Below are the code and all the weights of a small trained network. Each question names an input and a target symbol and asks about switching units off, where a switched-off unit gives its printed mean instead of its output.

import numpy as np


def w(rows, s, z=0):
    codes = np.array(rows[::2]) - 128.0
    scale = np.full(codes.shape[1], s)
    scale[-1] = z or s
    return codes * scale


def norm(h):
    return h / np.sqrt((h * h).mean(-1, keepdims=True) + 1e-5)


def softmax(a):
    e = np.exp(a - a.max(-1, keepdims=True))
    return e / e.sum(-1, keepdims=True)


def log_softmax(a):
    a = a - a.max(-1, keepdims=True)
    return a - np.log(np.exp(a).sum(-1, keepdims=True))


def net(x, mask):
    ids = ['αβγδεθλξπστφω'.index(c) for c in x.split()]
    T = len(ids)
    res = E[ids] + P[:T]
    u = 0
    for l in range(2):
        r = norm(res)
        for j in range(3):
            rows = slice(2 * j, 2 * j + 2)
            q, k, v = (r @ M[l][rows].T for M in (Q, K, V))
            z = softmax(np.where(np.tri(T) > 0, q @ k.T / 2**0.5, -1e9)) @ v
            o = O[l][rows]
            res = res + np.where(mask[u + j], z, o[:, -1]) @ o[:, :-1]
        u += 3
    return log_softmax(norm(res)[-1] @ U[:, :-1].T + U[:, -1])


Q, K, V, O = {}, {}, {}, {}
E = w([
[52,221,140],'α',
[165,106,113],'β',
[138,117,183],'γ',
[102,167,184],'δ',
[176,183,242],'ε',
[135,101,103],'θ',
[100,186,194],'λ',
[97,159,111],'ξ',
[152,96,123],'π',
[134,118,181],'σ',
[123,142,88],'τ',
[83,197,151],'φ',
[168,194,246],'ω',
],0.011)
P = w([
[117,117,120],'0',
[168,56,134],'1',
[44,109,186],'2',
[188,117,104],'3',
[144,114,103],'4',
[9,144,161],'5',
[249,96,140],'6',
[135,125,105],'7',
[35,152,153],'8',
],0.02)
Q[0] = w([
[23,34,107],'0.h1',
[160,85,173],'0.h1',
[117,111,191],'0.h2',
[61,98,254],'0.h2',
[167,130,154],'0.h3',
[87,44,116],'0.h3',
],0.011)
K[0] = w([
[173,188,69],'0.h1',
[64,191,95],'0.h1',
[50,178,13],'0.h2',
[224,71,32],'0.h2',
[116,255,47],'0.h3',
[207,58,133],'0.h3',
],0.0076)
V[0] = w([
[55,111,175],'0.h1',
[158,101,19],'0.h1',
[91,147,137],'0.h2',
[182,94,64],'0.h2',
[147,1,189],'0.h3',
[27,75,81],'0.h3',
],0.0097)
O[0] = w([
[100,3,105,167],'0.h1',
[131,212,143,130],'0.h1',
[186,75,85,123],'0.h2',
[191,208,118,140],'0.h2',
[80,251,243,255],'0.h3',
[217,79,52,184],'0.h3',
],0.0053,0.0041)
Q[1] = w([
[200,108,138],'1.h1',
[155,59,197],'1.h1',
[50,1,147],'1.h2',
[118,171,113],'1.h2',
[110,79,166],'1.h3',
[134,146,57],'1.h3',
],0.012)
K[1] = w([
[35,110,26],'1.h1',
[102,158,104],'1.h1',
[194,255,89],'1.h2',
[153,125,220],'1.h2',
[107,209,126],'1.h3',
[73,148,161],'1.h3',
],0.0089)
V[1] = w([
[120,27,123],'1.h1',
[122,84,100],'1.h1',
[51,119,139],'1.h2',
[170,149,112],'1.h2',
[188,123,4],'1.h3',
[152,184,156],'1.h3',
],0.012)
O[1] = w([
[111,74,123,181],'1.h1',
[71,135,111,119],'1.h1',
[128,2,205,122],'1.h2',
[113,150,83,110],'1.h2',
[52,79,23,1],'1.h3',
[195,218,148,142],'1.h3',
],0.0077,0.0024)
U = w([
[76,155,198,226],'α',
[101,152,175,187],'β',
[152,188,117,174],'γ',
[122,164,94,118],'δ',
[90,53,89,106],'ε',
[116,93,86,23],'θ',
[137,98,131,54],'λ',
[125,58,77,103],'ξ',
[165,103,27,210],'π',
[194,200,116,31],'σ',
[153,188,6,150],'τ',
[163,112,160,8],'φ',
[138,99,149,1],'ω',
],0.011,0.0034)

Each question gives the input, a string of symbols that net reads in full, and the target symbol t.
The units are the heads (2 rows each of Q, K, V and O). Each row of codes is followed by its name. A weight is (code - 128) times the scale printed after its matrix; where a second scale follows, it is the last column's (O and U).
mask holds one flag per head, layer by layer. A switched-off head (its flag False) gives its mean, the last column of its rows in O, instead of its output. The means were averaged over made-up inputs and are rounded, as every weight is.
A unit's drop is (log p(t) with every unit on - log p(t) with that unit switched off) / (log p(t) with every unit on - log p(t) with every unit switched off).
The circuit of an input: a set's keep is (log p(t) with only the set's units on - log p(t) with every unit switched off) / (log p(t) with every unit on - log p(t) with every unit switched off). Starting from all 6 units, units are removed one at a time, each time the one whose removal leaves the highest keep (on an exact tie, the one counted first), for as long as the keep stays at least 0.8.
units of the circuit, in order: the units of the circuit, biggest drop first
most important unit: the unit with the biggest drop
heads that matter: for each layer, one digit per head in row order, 1 if its drop is at least 0.15 and else 0, layers parted by /
drop of u: that unit's drop, to one decimal
input τ γ τ ω ω, target τ: units of the circuit, in order	(0.h3; 1.h2; 1.h3; 0.h1)
input τ π θ τ τ τ α, target π: most important unit	0.h3
input τ α β τ λ, target τ: units of the circuit, in order	(0.h1; 1.h2; 0.h3)
input τ δ σ ω τ π θ π, target τ: heads that matter	011 / 010
input τ α γ θ σ, target τ: heads that matter	101 / 011
input τ τ α α γ, target τ: heads that matter	101 / 010
input τ τ α τ θ τ φ, target π: units of the circuit, in order	(0.h3; 1.h3)
input τ τ τ τ ε, target τ: heads that matter	001 / 011
input τ ξ β δ, target π: heads that matter	001 / 000
input τ σ τ δ λ, target τ: heads that matter	001 / 010
input τ π π γ β β τ γ, target τ: units of the circuit, in order	(1.h2; 1.h3; 0.h1)
input τ π ω τ ω, target τ: units of the circuit, in order	(1.h2; 0.h3; 1.h3)
input τ λ τ θ τ α ε φ, target τ: heads that matter	001 / 000
input τ τ σ τ τ τ τ α, target τ: units of the circuit, in order	(0.h3)
input τ ε ε τ δ, target τ: units of the circuit, in order	(1.h2; 0.h3)
input τ τ γ σ, target π: heads that matter	001 / 010
input τ π θ γ, target π: units of the circuit, in order	(0.h3; 1.h3)
input τ π φ λ, target π: heads that matter	001 / 000
input τ β τ τ σ, target τ: drop of 0.h1	0.2
input γ ω τ β σ α ε θ, target α: drop of 0.h3	0.5
input τ λ ε τ τ γ α, target π: drop of 1.h1	0.0
